Below is a small trained network, with its code and all its weights. Each question gives an input and a target symbol and asks what happens when units are switched off, that is, made to give their printed mean instead of their output.

import numpy as np


def w(rows, s, z=0):
    codes = np.array(rows[::2]) - 128.0
    scale = np.full(codes.shape[1], s)
    scale[-1] = z or s
    return codes * scale


def f(y):
    return y / 2 * (1 + np.tanh(0.7978845608 * (y + 0.044715 * y**3)))


def softmax(a):
    e = np.exp(a - a.max(-1, keepdims=True))
    return e / e.sum(-1, keepdims=True)


def log_softmax(a):
    a = a - a.max(-1, keepdims=True)
    return a - np.log(np.exp(a).sum(-1, keepdims=True))


def net(x, mask):
    ids = ['ΓΔΛΞΠΣΨΩαβεζηθμτ'.index(c) for c in x.split()]
    T = len(ids)
    res = E[ids] + P[:T]
    u = 0
    for l in range(2):
        q, k, v = (res @ M[l].T for M in (Q, K, V))
        z = softmax(np.where(np.tri(T) > 0, q @ k.T / 4**0.5, -1e9)) @ v
        res = res + np.where(mask[u], z, O[l][:, -1]) @ O[l][:, :-1]
        u += 1
        y = f(res @ A[l][:, :-1].T + A[l][:, -1])
        res = res + np.where(mask[u : u + 8], y, B[l][:, -1]) @ B[l][:, :-1]
        u += 8
    return log_softmax(res[-1] @ U[:, :-1].T + U[:, -1])


Q, K, V, O, A, B = {}, {}, {}, {}, {}, {}
E = w([
[112,150,137],'Γ',
[119,160,207],'Δ',
[107,120,164],'Λ',
[51,130,157],'Ξ',
[183,210,60],'Π',
[151,117,76],'Σ',
[8,152,245],'Ψ',
[50,109,165],'Ω',
[117,123,8],'α',
[153,175,28],'β',
[114,112,157],'ε',
[170,116,204],'ζ',
[96,95,99],'η',
[141,107,135],'θ',
[94,94,219],'μ',
[112,109,169],'τ',
],0.014)
P = w([
[147,103,123],'0',
[64,80,73],'1',
[152,250,66],'2',
[160,104,168],'3',
[60,80,92],'4',
[90,249,90],'5',
[162,105,170],'6',
[60,83,100],'7',
[51,247,108],'8',
[163,104,171],'9',
[57,86,107],'10',
[17,242,124],'11',
[166,103,171],'12',
[55,86,112],'13',
],0.013)
Q[0] = w([
[148,56,254],'0.h1',
[210,151,118],'0.h1',
[228,253,147],'0.h1',
[146,5,46],'0.h1',
],0.0062)
K[0] = w([
[127,254,233],'0.h1',
[100,185,73],'0.h1',
[213,150,178],'0.h1',
[140,162,106],'0.h1',
],0.0085)
V[0] = w([
[61,145,224],'0.h1',
[135,2,176],'0.h1',
[220,152,136],'0.h1',
[185,108,236],'0.h1',
],0.0053)
O[0] = w([
[97,136,252,187],'0.h1',
[82,107,48,133],'0.h1',
[98,171,154,6],'0.h1',
[206,141,254,35],'0.h1',
],0.006,0.0026)
A[0] = w([
[218,165,152,103],'0.n1',
[71,45,163,149],'0.n2',
[129,2,121,163],'0.n3',
[248,31,112,130],'0.n4',
[124,152,42,253],'0.n5',
[97,108,146,197],'0.n6',
[43,205,243,136],'0.n7',
[43,85,79,226],'0.n8',
],0.0086,0.0028)
B[0] = w([
[99,180,113,129],'0.n1',
[66,50,133,204],'0.n2',
[56,35,1,183],'0.n3',
[179,58,18,139],'0.n4',
[126,159,217,213],'0.n5',
[123,103,178,170],'0.n6',
[200,105,123,255],'0.n7',
[50,238,215,251],'0.n8',
],0.0085,0.0072)
Q[1] = w([
[188,223,43],'1.h1',
[180,173,160],'1.h1',
[46,159,163],'1.h1',
[180,2,186],'1.h1',
],0.0052)
K[1] = w([
[169,71,133],'1.h1',
[129,124,73],'1.h1',
[176,100,222],'1.h1',
[149,254,163],'1.h1',
],0.008)
V[1] = w([
[134,144,207],'1.h1',
[244,158,29],'1.h1',
[22,88,154],'1.h1',
[54,2,132],'1.h1',
],0.0041)
O[1] = w([
[135,159,185,153],'1.h1',
[122,35,231,2],'1.h1',
[4,135,154,219],'1.h1',
[146,15,223,181],'1.h1',
],0.0038,0.0061)
A[1] = w([
[83,138,221,159],'1.n1',
[91,131,112,254],'1.n2',
[88,164,87,38],'1.n3',
[100,84,44,235],'1.n4',
[53,165,118,30],'1.n5',
[254,108,1,214],'1.n6',
[105,45,39,20],'1.n7',
[116,45,109,55],'1.n8',
],0.013,0.0055)
B[1] = w([
[202,133,111,253],'1.n1',
[117,206,149,211],'1.n2',
[111,48,190,158],'1.n3',
[55,168,80,186],'1.n4',
[226,47,112,215],'1.n5',
[76,91,248,156],'1.n6',
[254,180,72,156],'1.n7',
[191,80,78,157],'1.n8',
],0.0083,0.015)
U = w([
[177,253,117,163],'Γ',
[222,169,142,169],'Δ',
[140,133,97,90],'Λ',
[116,127,119,111],'Ξ',
[74,138,195,163],'Π',
[115,131,141,120],'Σ',
[189,73,174,34],'Ψ',
[135,112,93,107],'Ω',
[13,175,105,253],'α',
[26,110,169,190],'β',
[169,153,53,78],'ε',
[90,50,201,89],'ζ',
[134,169,54,117],'η',
[160,123,85,82],'θ',
[179,46,110,120],'μ',
[214,118,61,7],'τ',
],0.011,0.0053)

Each question gives the input, a string of symbols that net reads in full, and the target symbol t.
The units are the heads (4 rows each of Q, K, V and O) and the neurons (one row each of A and B). Each row of codes is followed by its name. A weight is (code - 128) times the scale printed after its matrix; where a second scale follows, it is the last column's (O, A, B and U).
mask holds one flag per unit, layer by layer, with each layer's heads first. A switched-off unit (its flag False) gives its mean, the last column of its rows in O or B, instead of its output. The means were averaged over made-up inputs and are rounded, as every weight is.
A unit's drop is (log p(t) with every unit on - log p(t) with that unit switched off) / (log p(t) with every unit on - log p(t) with every unit switched off).
The circuit of an input: a set's keep is (log p(t) with only the set's units on - log p(t) with every unit switched off) / (log p(t) with every unit on - log p(t) with every unit switched off). Starting from the 12 units with the biggest drops (on a tie, the unit counted first), units are removed one at a time, each time the one whose removal leaves the highest keep (on an exact tie, the one counted first), for as long as the keep stays at least 0.8.
units of the circuit, in order: the units of the circuit, biggest drop first
unit that matters most: the unit with the biggest drop
k most important neurons: the k neurons with the biggest drops, biggest first
k most important neurons of layer l: the k neurons of layer l with the biggest drops, biggest first
input α Γ Ξ Π μ α μ Ω Ω Ξ ε Ξ, target Δ: unit that matters most : 1.n1
input ε Σ α Ψ α Ξ Δ ζ θ Ω ζ μ ζ, target ζ: units of the circuit, in order : 0.n8, 0.n4, 1.n6, 1.n1
input ε Ψ τ ζ Ψ α Ψ, target Ψ: units of the circuit, in order : 0.h1, 0.n7
input Ψ α Σ Ψ α Ψ Γ Ψ Ω, target Γ: units of the circuit, in order : 0.n3, 1.n1
input Ω Γ α α Σ α Δ τ θ Γ Ω μ, target Γ: 2 most important neurons : 1.n5, 0.n3
input τ Ω μ Σ τ τ θ α Γ α Δ θ μ, target μ: units of the circuit, in order : 0.n8, 1.n8, 0.n3
input Π α θ ε τ μ Π, target Π: units of the circuit, in order : 0.n8, 1.n6, 1.n5
input Σ Ξ τ ζ Π, target Γ: 2 most important neurons of layer 0 : 0.n5, 0.n3
input μ η α Ω Σ μ α Ω Π α Δ Ω, target Δ: 2 most important neurons of layer 1 : 1.n1, 1.n5
input ζ Ω α α, target α: units of the circuit, in order : 1.n1, 1.n5
input Π Ψ Σ τ Ψ Ψ Ω Ω, target μ: units of the circuit, in order : 0.n2, 1.n8, 0.n3
input ζ α Ω Ψ Σ Γ ζ Π ζ Ω α Ω η β, target Δ: 2 most important neurons of layer 0 : 0.n5, 0.n8
input Π Λ Σ η Ξ Ψ Λ Λ α Σ Σ, target α: units of the circuit, in order : 1.n4, 1.n1
input Λ Σ α Σ η α Ω, target α: 2 most important neurons : 0.n5, 1.n5
input Ξ Σ ζ Ω α α, target Δ: unit that matters most : 0.n5
input Ψ η Π α Ω, target μ: units of the circuit, in order : 0.n2, 0.n3, 1.n8
input Π Ψ θ Δ Σ Ψ, target Δ: 2 most important neurons of layer 1 : 1.n4, 1.n2
input Δ α α ζ ζ β Ω β Ψ β, target β: 3 most important neurons of layer 1 : 1.n6, 1.n1, 1.n5
input α β ζ Λ μ Π ε Π α Γ α β, target Δ: 2 most important neurons : 1.n5, 0.n5
input α Σ β ζ α Ω Σ Ω Σ Ξ α Σ, target Δ: unit that matters most : 1.n5
input Δ ε ε ζ Γ Δ τ η η Σ Ξ Ω, target Γ: 3 most important neurons : 0.n7, 0.n3, 1.n1
input Π Γ Ω Ψ, target Ψ: 2 most important neurons : 0.n7, 0.n8
input Δ Ω η μ τ τ Σ Ξ α Ω Ω α, target Δ: 2 most important neurons : 1.n5, 1.n1
